Here is a tiny trained network, its code and every weight. The questions are about switching its units off for an input and a class, where a switched-off unit gives its printed mean instead of its output.

import numpy as np


def w(rows, s, z=0):
    codes = np.array(rows[::2]) - 128.0
    scale = np.full(codes.shape[1], s)
    scale[-1] = z or s
    return codes * scale


def f(y):
    return y / 2 * (1 + np.tanh(0.7978845608 * (y + 0.044715 * y**3)))


def log_softmax(a):
    a = a - a.max(-1, keepdims=True)
    return a - np.log(np.exp(a).sum(-1, keepdims=True))


def net(x, mask):
    res = np.array(x, float).reshape(1, 5) / 4 @ E
    y = f(res @ A[0][:, :-1].T + A[0][:, -1])
    res = res + np.where(mask, y, B[0][:, -1]) @ B[0][:, :-1]
    return log_softmax(res[-1] @ U[:, :-1].T + U[:, -1])


A, B = {}, {}
E = w([
[163,87,108,19,108,90],'x0',
[128,87,176,193,24,41],'x1',
[126,223,86,103,85,49],'x2',
[36,125,197,130,115,130],'x3',
[254,222,206,111,115,152],'x4',
],0.0089)
A[0] = w([
[156,117,153,109,176,235,232],'neuron 0',
[33,89,157,131,161,158,131],'neuron 1',
[141,71,85,126,55,38,179],'neuron 2',
[104,33,110,139,114,72,168],'neuron 3',
[80,181,83,113,171,156,136],'neuron 4',
[134,98,134,97,64,66,156],'neuron 5',
[77,113,124,224,105,133,122],'neuron 6',
[136,131,254,196,103,129,206],'neuron 7',
[92,128,80,83,201,200,205],'neuron 8',
[119,138,189,211,123,145,167],'neuron 9',
[143,59,87,73,100,70,125],'neuron 10',
[148,185,17,142,166,114,253],'neuron 11',
[123,62,122,79,117,95,156],'neuron 12',
[111,103,106,207,118,103,134],'neuron 13',
[243,139,153,116,173,203,189],'neuron 14',
[38,133,99,110,191,162,151],'neuron 15',
[111,71,111,142,50,43,193],'neuron 16',
[77,71,120,193,120,105,160],'neuron 17',
[120,189,155,108,54,34,186],'neuron 18',
[125,175,129,175,64,101,210],'neuron 19',
[182,160,75,56,193,140,104],'neuron 20',
[220,136,89,85,179,155,104],'neuron 21',
[161,181,190,119,69,84,170],'neuron 22',
[66,46,133,189,131,105,172],'neuron 23',
[58,46,194,142,136,158,129],'neuron 24',
[111,70,95,69,159,124,208],'neuron 25',
[135,140,177,164,179,225,116],'neuron 26',
[158,129,199,173,114,194,143],'neuron 27',
[178,238,166,72,74,70,178],'neuron 28',
[105,149,39,205,109,109,145],'neuron 29',
],0.0092,0.0046)
B[0] = w([
[142,130,131,120,171,216,234],'neuron 0',
[81,46,139,109,159,121,220],'neuron 1',
[194,138,103,114,44,89,221],'neuron 2',
[161,78,91,104,91,115,219],'neuron 3',
[77,158,97,141,110,158,182],'neuron 4',
[150,134,149,105,73,122,189],'neuron 5',
[133,83,121,169,170,69,205],'neuron 6',
[140,69,201,178,81,137,229],'neuron 7',
[75,157,95,105,144,173,238],'neuron 8',
[140,80,162,199,126,141,195],'neuron 9',
[163,137,100,95,49,163,188],'neuron 10',
[109,238,76,128,117,132,229],'neuron 11',
[136,99,119,65,74,173,179],'neuron 12',
[138,105,96,151,148,93,181],'neuron 13',
[238,183,153,137,187,203,252],'neuron 14',
[54,104,84,131,125,144,213],'neuron 15',
[205,97,126,122,81,82,232],'neuron 16',
[137,78,102,131,149,81,220],'neuron 17',
[113,177,188,128,84,62,229],'neuron 18',
[125,161,160,175,150,59,200],'neuron 19',
[129,224,119,76,163,135,217],'neuron 20',
[174,210,129,82,172,140,212],'neuron 21',
[111,172,191,163,103,107,209],'neuron 22',
[139,54,110,122,149,85,243],'neuron 23',
[126,1,163,74,172,142,227],'neuron 24',
[116,121,73,54,106,160,203],'neuron 25',
[142,111,117,128,125,197,200],'neuron 26',
[158,98,169,181,103,195,186],'neuron 27',
[116,232,208,119,125,108,254],'neuron 28',
[130,147,83,167,123,99,185],'neuron 29',
],0.0093,0.0088)
U = w([
[148,132,50,228,133,56,163],'0',
[155,60,169,195,116,57,2],'1',
[61,46,126,85,180,169,160],'2',
[195,112,203,217,121,227,166],'3',
[200,200,126,76,210,181,97],'4',
[192,101,79,60,12,125,139],'5',
[131,209,255,149,70,61,183],'6',
[16,183,78,127,122,181,94],'7',
],0.0076,0.0029)

Each question gives the input, the list of numbers given to net, and the class t.
The units are the neurons (one row each of A and B). Each row of codes is followed by its name. A weight is (code - 128) times the scale printed after its matrix; where a second scale follows, it is the last column's (A, B and U).
mask holds one flag per neuron, in row order. A switched-off neuron (its flag False) gives its mean, the last column of its row in B, instead of its output. The means were averaged over made-up inputs and are rounded, as every weight is.
A unit's drop is (log p(t) with every unit on - log p(t) with that unit switched off) / (log p(t) with every unit on - log p(t) with every unit switched off).
The circuit of an input: a set's keep is (log p(t) with only the set's units on - log p(t) with every unit switched off) / (log p(t) with every unit on - log p(t) with every unit switched off). Starting from the 12 units with the biggest drops (on a tie, the unit counted first), units are removed one at a time, each time the one whose removal leaves the highest keep (on an exact tie, the one counted first), for as long as the keep stays at least 0.8.
circuit, biggest first: the units of the circuit, biggest drop first
most important unit: the unit with the biggest drop
top k neurons: the k neurons with the biggest drops, biggest first
drop when u is switched off: that unit's drop, to one decimal
input [-3,0,2,-3,4], class 6: circuit, biggest first -> neuron 28; neuron 22
input [6,-1,-1,4,7], class 6: circuit, biggest first -> neuron 28
input [-5,6,3,-7,-2], class 0: circuit, biggest first -> neuron 29; neuron 13
input [7,5,-8,-5,5], class 3: circuit, biggest first -> neuron 14; neuron 27
input [-8,-3,-6,-8,-2], class 4: top 3 neurons -> neuron 7; neuron 11; neuron 8
input [4,-4,0,-5,-8], class 7: circuit, biggest first -> neuron 8; neuron 11
input [8,0,-6,4,7], class 3: circuit, biggest first -> neuron 27; neuron 7
input [2,5,-1,5,-6], class 5: top 3 neurons -> neuron 2; neuron 3; neuron 12
input [7,-2,-2,4,-8], class 5: top 3 neurons -> neuron 10; neuron 3; neuron 2
input [3,-4,5,3,6], class 6: top 3 neurons -> neuron 28; neuron 22; neuron 18
input [0,5,-4,1,2], class 1: top 2 neurons -> neuron 14; neuron 0
input [5,3,-7,4,1], class 2: top 2 neurons -> neuron 24; neuron 18
input [5,2,-6,1,-8], class 5: drop when neuron 16 is switched off -> 0.2
input [-3,3,-4,-2,-1], class 1: drop when neuron 14 is switched off -> 0.1
input [-6,8,8,3,-8], class 1: drop when neuron 20 is switched off -> 0.0
input [7,2,-7,8,2], class 2: most important unit -> neuron 24
